Below is a small trained network, with its code and all its weights. Each question gives an input and a target symbol and asks what happens when units are switched off, that is, made to give their printed mean instead of their output.

import numpy as np


def w(rows, s, z=0):
    codes = np.array(rows[::2]) - 128.0
    scale = np.full(codes.shape[1], s)
    scale[-1] = z or s
    return codes * scale


def norm(h):
    return h / np.sqrt((h * h).mean(-1, keepdims=True) + 1e-5)


def f(y):
    return np.maximum(y, 0)


def softmax(a):
    e = np.exp(a - a.max(-1, keepdims=True))
    return e / e.sum(-1, keepdims=True)


def log_softmax(a):
    a = a - a.max(-1, keepdims=True)
    return a - np.log(np.exp(a).sum(-1, keepdims=True))


def net(x, mask):
    ids = ['ΛΞΨΩαβγηθπ'.index(c) for c in x.split()]
    T = len(ids)
    res = E[ids] + P[:T]
    u = 0
    for l in range(2):
        q, k, v = (norm(res) @ M[l].T for M in (Q, K, V))
        z = softmax(np.where(np.tri(T) > 0, q @ k.T / 2**0.5, -1e9)) @ v
        res = res + np.where(mask[u], z, O[l][:, -1]) @ O[l][:, :-1]
        u += 1
        y = f(norm(res) @ A[l][:, :-1].T + A[l][:, -1])
        res = res + np.where(mask[u : u + 4], y, B[l][:, -1]) @ B[l][:, :-1]
        u += 4
    return log_softmax(norm(res)[-1] @ U[:, :-1].T + U[:, -1])


Q, K, V, O, A, B = {}, {}, {}, {}, {}, {}
E = w([
[151,172,92,102,126,130],'Λ',
[77,93,140,96,187,148],'Ξ',
[173,93,148,96,139,134],'Ψ',
[141,165,97,98,141,138],'Ω',
[148,161,91,113,107,124],'α',
[144,188,54,96,127,128],'β',
[116,104,106,157,76,113],'γ',
[135,151,117,110,134,120],'η',
[124,155,105,89,135,102],'θ',
[125,159,76,159,144,254],'π',
],0.0062)
P = w([
[69,245,151,134,95,110],'0',
[142,132,5,222,173,77],'1',
[126,122,1,209,168,92],'2',
[47,161,125,135,94,160],'3',
[69,129,122,121,87,177],'4',
[105,146,60,150,126,146],'5',
[121,139,54,140,118,159],'6',
],0.0017)
Q[0] = w([
[177,62,4,233,245,54],'0.h0',
[136,57,228,189,78,61],'0.h0',
],0.0033)
K[0] = w([
[107,169,253,26,99,132],'0.h0',
[149,235,100,184,54,79],'0.h0',
],0.004)
V[0] = w([
[36,112,173,133,183,158],'0.h0',
[1,194,68,162,118,102],'0.h0',
],0.0035)
O[0] = w([
[87,3,100,97,206,184,37],'0.h0',
[73,197,166,229,240,140,251],'0.h0',
],0.0034,0.0023)
A[0] = w([
[126,94,29,246,167,36,71],'0.n0',
[192,75,231,163,225,180,1],'0.n1',
[181,90,156,4,17,69,184],'0.n2',
[115,97,6,101,60,220,186],'0.n3',
],0.003,0.00092)
B[0] = w([
[93,171,197,80,97,143,249],'0.n0',
[134,126,157,103,125,29,179],'0.n1',
[132,119,4,174,119,136,232],'0.n2',
[81,63,197,104,221,44,217],'0.n3',
],0.0039,0.0019)
Q[1] = w([
[188,50,220,155,56,221],'1.h0',
[253,23,134,72,64,89],'1.h0',
],0.0053)
K[1] = w([
[159,226,64,118,173,91],'1.h0',
[47,254,108,113,142,120],'1.h0',
],0.0065)
V[1] = w([
[131,126,159,82,122,1],'1.h0',
[223,168,128,51,186,158],'1.h0',
],0.0052)
O[1] = w([
[46,138,224,46,11,164,253],'1.h0',
[219,149,127,46,202,253,102],'1.h0',
],0.0042,0.0022)
A[1] = w([
[96,3,53,88,51,181,201],'1.n0',
[152,136,133,111,171,158,144],'1.n1',
[81,184,103,91,194,98,180],'1.n2',
[191,181,208,220,123,148,6],'1.n3',
],0.005,0.0015)
B[1] = w([
[3,116,77,103,109,208,191],'1.n0',
[100,162,154,141,99,124,150],'1.n1',
[152,60,153,107,116,133,253],'1.n2',
[166,9,92,153,72,150,142],'1.n3',
],0.0057,0.0043)
U = w([
[189,170,114,143,101,142,120],'Λ',
[77,12,148,130,230,87,29],'Ξ',
[89,90,2,85,67,162,106],'Ψ',
[167,165,129,133,153,158,83],'Ω',
[208,132,97,157,23,134,146],'α',
[157,231,89,118,144,121,88],'β',
[73,152,116,220,63,25,168],'γ',
[180,58,210,148,79,171,169],'η',
[105,186,239,59,134,108,159],'θ',
[147,139,51,183,224,125,252],'π',
],0.008,0.0029)

Each question gives the input, a string of symbols that net reads in full, and the target symbol t.
The units are the heads (2 rows each of Q, K, V and O) and the neurons (one row each of A and B). Each row of codes is followed by its name. A weight is (code - 128) times the scale printed after its matrix; where a second scale follows, it is the last column's (O, A, B and U).
mask holds one flag per unit, layer by layer, with each layer's heads first. A switched-off unit (its flag False) gives its mean, the last column of its rows in O or B, instead of its output. The means were averaged over made-up inputs and are rounded, as every weight is.
A unit's drop is (log p(t) with every unit on - log p(t) with that unit switched off) / (log p(t) with every unit on - log p(t) with every unit switched off).
The circuit of an input: a set's keep is (log p(t) with only the set's units on - log p(t) with every unit switched off) / (log p(t) with every unit on - log p(t) with every unit switched off). Starting from all 10 units, units are removed one at a time, each time the one whose removal leaves the highest keep (on an exact tie, the one counted first), for as long as the keep stays at least 0.8.
units of the circuit, in order: the units of the circuit, biggest drop first
k most important neurons: the k neurons with the biggest drops, biggest first
top k neurons in layer l: the k neurons of layer l with the biggest drops, biggest first
drop of u: that unit's drop, to one decimal
input Λ π π Ω Ψ, target π: units of the circuit, in order	[1.h0 0.n0 1.n2]
input η Ω α θ θ η, target η: top neuron in layer 0	[0.n2]
input θ θ η β α θ θ, target θ: 3 most important neurons	[0.n2 1.n2 1.n0]
input θ η α, target α: 2 most important neurons	[1.n3 1.n0]
input π Ψ α, target π: units of the circuit, in order	[0.h0 1.h0 0.n2]
input θ θ Ξ θ θ θ β, target π: 2 most important neurons	[0.n3 1.n0]
input η γ π η θ θ Ω, target π: units of the circuit, in order	[1.h0 0.h0 0.n0]
input η Λ θ Ω θ π, target π: units of the circuit, in order	[1.h0 0.n3]
input θ α Ψ, target θ: 4 most important neurons	[0.n1 0.n2 1.n2 0.n0]
input Ψ π Ψ Ξ Ω, target Ξ: units of the circuit, in order	[0.h0 0.n3]
input Ψ θ θ θ α, target θ: 4 most important neurons	[0.n3 1.n0 0.n2 1.n3]
input γ θ π η, target π: units of the circuit, in order	[1.h0 0.h0]
input θ θ α, target α: top 2 neurons in layer 0	[0.n3 0.n1]
input Ψ η θ γ γ η θ, target γ: most important neuron	[0.n2]
input α θ θ θ θ Ψ α, target θ: 2 most important neurons	[0.n3 0.n1]
input β α θ θ θ θ, target θ: 2 most important neurons	[1.n2 1.n0]
input θ Ψ Ξ Ψ η, target Ψ: 2 most important neurons	[0.n2 1.n0]
input Ξ θ θ β, target Ξ: 2 most important neurons	[1.n2 0.n3]
input η γ α γ η Ξ Λ, target Ξ: units of the circuit, in order	[0.h0 0.n3 1.n2]
input η γ γ θ Ψ, target γ: most important neuron	[0.n1]
input θ γ Ψ, target θ: 2 most important neurons	[0.n2 0.n1]
input Ξ Ψ θ θ θ γ, target θ: 2 most important neurons	[0.n0 0.n2]
input η Ξ θ Ξ β, target Ξ: 2 most important neurons	[0.n3 1.n2]
input θ Ψ η Ψ, target Ψ: drop of 0.h0	1.6
input Λ γ η θ η η α, target γ: drop of 1.h0	0.9
input α Ψ Ψ θ η, target Ψ: drop of 0.h0	1.6
input Ω Ξ θ, target Ξ: drop of 1.n1	0.0
input η π η, target π: units of the circuit, in order	[1.h0]
